Here is a tiny trained network, its code and every weight. The questions are about switching its units off for an input and a target symbol, where a switched-off unit gives its printed mean instead of its output.

import numpy as np


def w(rows, s, z=0):
    codes = np.array(rows[::2]) - 128.0
    scale = np.full(codes.shape[1], s)
    scale[-1] = z or s
    return codes * scale


def f(y):
    return y / 2 * (1 + np.tanh(0.7978845608 * (y + 0.044715 * y**3)))


def softmax(a):
    e = np.exp(a - a.max(-1, keepdims=True))
    return e / e.sum(-1, keepdims=True)


def log_softmax(a):
    a = a - a.max(-1, keepdims=True)
    return a - np.log(np.exp(a).sum(-1, keepdims=True))


def net(x, mask):
    ids = ['αεηθλμξπστφω'.index(c) for c in x.split()]
    T = len(ids)
    res = E[ids] + P[:T]
    q, k, v = (res @ M[0].T for M in (Q, K, V))
    z = softmax(np.where(np.tri(T) > 0, q @ k.T / 2**0.5, -1e9)) @ v
    res = res + np.where(mask[0], z, O[0][:, -1]) @ O[0][:, :-1]
    y = f(res @ A[0][:, :-1].T + A[0][:, -1])
    res = res + np.where(mask[1:13], y, B[0][:, -1]) @ B[0][:, :-1]
    return log_softmax(res[-1] @ U[:, :-1].T + U[:, -1])


Q, K, V, O, A, B = {}, {}, {}, {}, {}, {}
E = w([
[189,123,137,193,34],'α',
[112,178,166,219,205],'ε',
[142,147,63,89,141],'η',
[90,166,138,85,115],'θ',
[173,149,108,252,131],'λ',
[127,145,214,64,161],'μ',
[41,191,134,209,150],'ξ',
[62,157,140,113,50],'π',
[148,158,96,49,173],'σ',
[108,152,75,115,112],'τ',
[135,146,40,119,100],'φ',
[106,147,74,110,109],'ω',
],0.019)
P = w([
[157,254,90,21,150],'0',
[126,135,97,123,112],'1',
[130,133,104,121,109],'2',
[124,134,115,119,106],'3',
[112,128,112,115,118],'4',
[120,133,108,124,114],'5',
[102,138,128,116,101],'6',
[107,134,124,115,111],'7',
[114,136,117,118,116],'8',
[107,128,122,120,112],'9',
],0.0088)
Q[0] = w([
[134,82,248,236,222],'h0',
[165,32,191,188,158],'h0',
],0.011)
K[0] = w([
[95,44,140,151,150],'h0',
[119,2,104,128,128],'h0',
],0.016)
V[0] = w([
[113,86,40,145,61],'h0',
[248,104,95,56,148],'h0',
],0.012)
O[0] = w([
[161,99,83,11,6,105],'h0',
[197,212,172,110,134,255],'h0',
],0.012,0.0081)
A[0] = w([
[126,155,125,61,104,96],'n0',
[127,205,158,135,123,214],'n1',
[207,156,151,64,37,85],'n2',
[136,120,205,206,52,212],'n3',
[83,108,255,121,93,161],'n4',
[197,174,97,101,68,188],'n5',
[92,136,96,61,174,151],'n6',
[75,92,83,113,116,160],'n7',
[102,182,201,225,225,127],'n8',
[190,171,186,232,147,3],'n9',
[134,45,227,58,134,110],'n10',
[77,121,195,86,85,212],'n11',
],0.0084,0.0055)
B[0] = w([
[117,64,150,137,86,180],'n0',
[90,152,102,159,198,240],'n1',
[3,35,174,144,163,237],'n2',
[192,130,85,162,133,153],'n3',
[159,129,104,83,212,146],'n4',
[117,126,239,160,106,250],'n5',
[166,157,102,142,66,156],'n6',
[92,166,135,91,63,147],'n7',
[170,79,72,63,122,214],'n8',
[168,89,250,13,38,165],'n9',
[247,78,214,35,192,124],'n10',
[236,142,68,100,171,156],'n11',
],0.0064,0.014)
U = w([
[182,59,158,153,70,159],'α',
[139,25,111,160,198,143],'ε',
[78,179,206,231,203,145],'η',
[164,253,20,179,196,173],'θ',
[233,202,79,215,60,252],'λ',
[202,59,123,77,149,104],'μ',
[36,118,74,123,159,86],'ξ',
[178,156,30,28,11,168],'π',
[238,225,128,108,73,97],'σ',
[139,122,124,97,89,106],'τ',
[95,38,174,44,84,3],'φ',
[119,119,128,80,84,128],'ω',
],0.0062,0.0056)

Each question gives the input, a string of symbols that net reads in full, and the target symbol t.
The units are the heads (2 rows each of Q, K, V and O) and the neurons (one row each of A and B). Each row of codes is followed by its name. A weight is (code - 128) times the scale printed after its matrix; where a second scale follows, it is the last column's (O, A, B and U).
mask holds one flag per unit, heads first, then neurons. A switched-off unit (its flag False) gives its mean, the last column of its rows in O or B, instead of its output. The means were averaged over made-up inputs and are rounded, as every weight is.
A unit's drop is (log p(t) with every unit on - log p(t) with that unit switched off) / (log p(t) with every unit on - log p(t) with every unit switched off).
The circuit of an input: a set's keep is (log p(t) with only the set's units on - log p(t) with every unit switched off) / (log p(t) with every unit on - log p(t) with every unit switched off). Starting from the 12 units with the biggest drops (on a tie, the unit counted first), units are removed one at a time, each time the one whose removal leaves the highest keep (on an exact tie, the one counted first), for as long as the keep stays at least 0.8.
units of the circuit, in order: the units of the circuit, biggest drop first
unit that matters most: the unit with the biggest drop
k most important neurons: the k neurons with the biggest drops, biggest first
drop when u is switched off: that unit's drop, to one decimal
input π π τ τ, target π: most important neuron : (n2)
input σ η ω, target σ: units of the circuit, in order : (h0; n9)
input σ η σ π ω η σ ω τ μ, target μ: units of the circuit, in order : (n10; n11; n4)
input ε π φ π ε ω, target ε: units of the circuit, in order : (h0; n8)
input π η η ξ η σ φ π φ σ, target π: units of the circuit, in order : (h0; n2; n5)
input η θ η μ, target μ: 2 most important neurons : (n10; n8)
input θ α θ σ, target θ: 3 most important neurons : (n2; n5; n9)
input η τ ω π η ξ η π, target η: 3 most important neurons : (n2; n8; n1)
input η μ θ ω, target η: 3 most important neurons : (n8; n2; n5)
input η θ φ σ φ η σ η η σ, target η: 3 most important neurons : (n8; n2; n5)
input φ φ ω ε η σ η, target φ: units of the circuit, in order : (h0; n2)
input π η π φ η σ π ω φ, target π: units of the circuit, in order : (h0; n2; n7)
input σ ξ ω φ θ σ θ, target σ: units of the circuit, in order : (h0; n9; n2)
input ξ η η α η π, target ξ: units of the circuit, in order : (h0)
input σ π η η α η σ, target σ: 3 most important neurons : (n9; n2; n8)
input φ η η α η λ σ ω, target φ: drop when h0 is switched off : 2.0
input ξ θ η σ π φ, target ξ: drop when n4 is switched off : 0.0
input η ω π, target η: drop when h0 is switched off : 0.9
input φ α η η λ π η ε ε, target ε: drop when h0 is switched off : 0.8
input φ φ σ, target φ: unit that matters most : h0
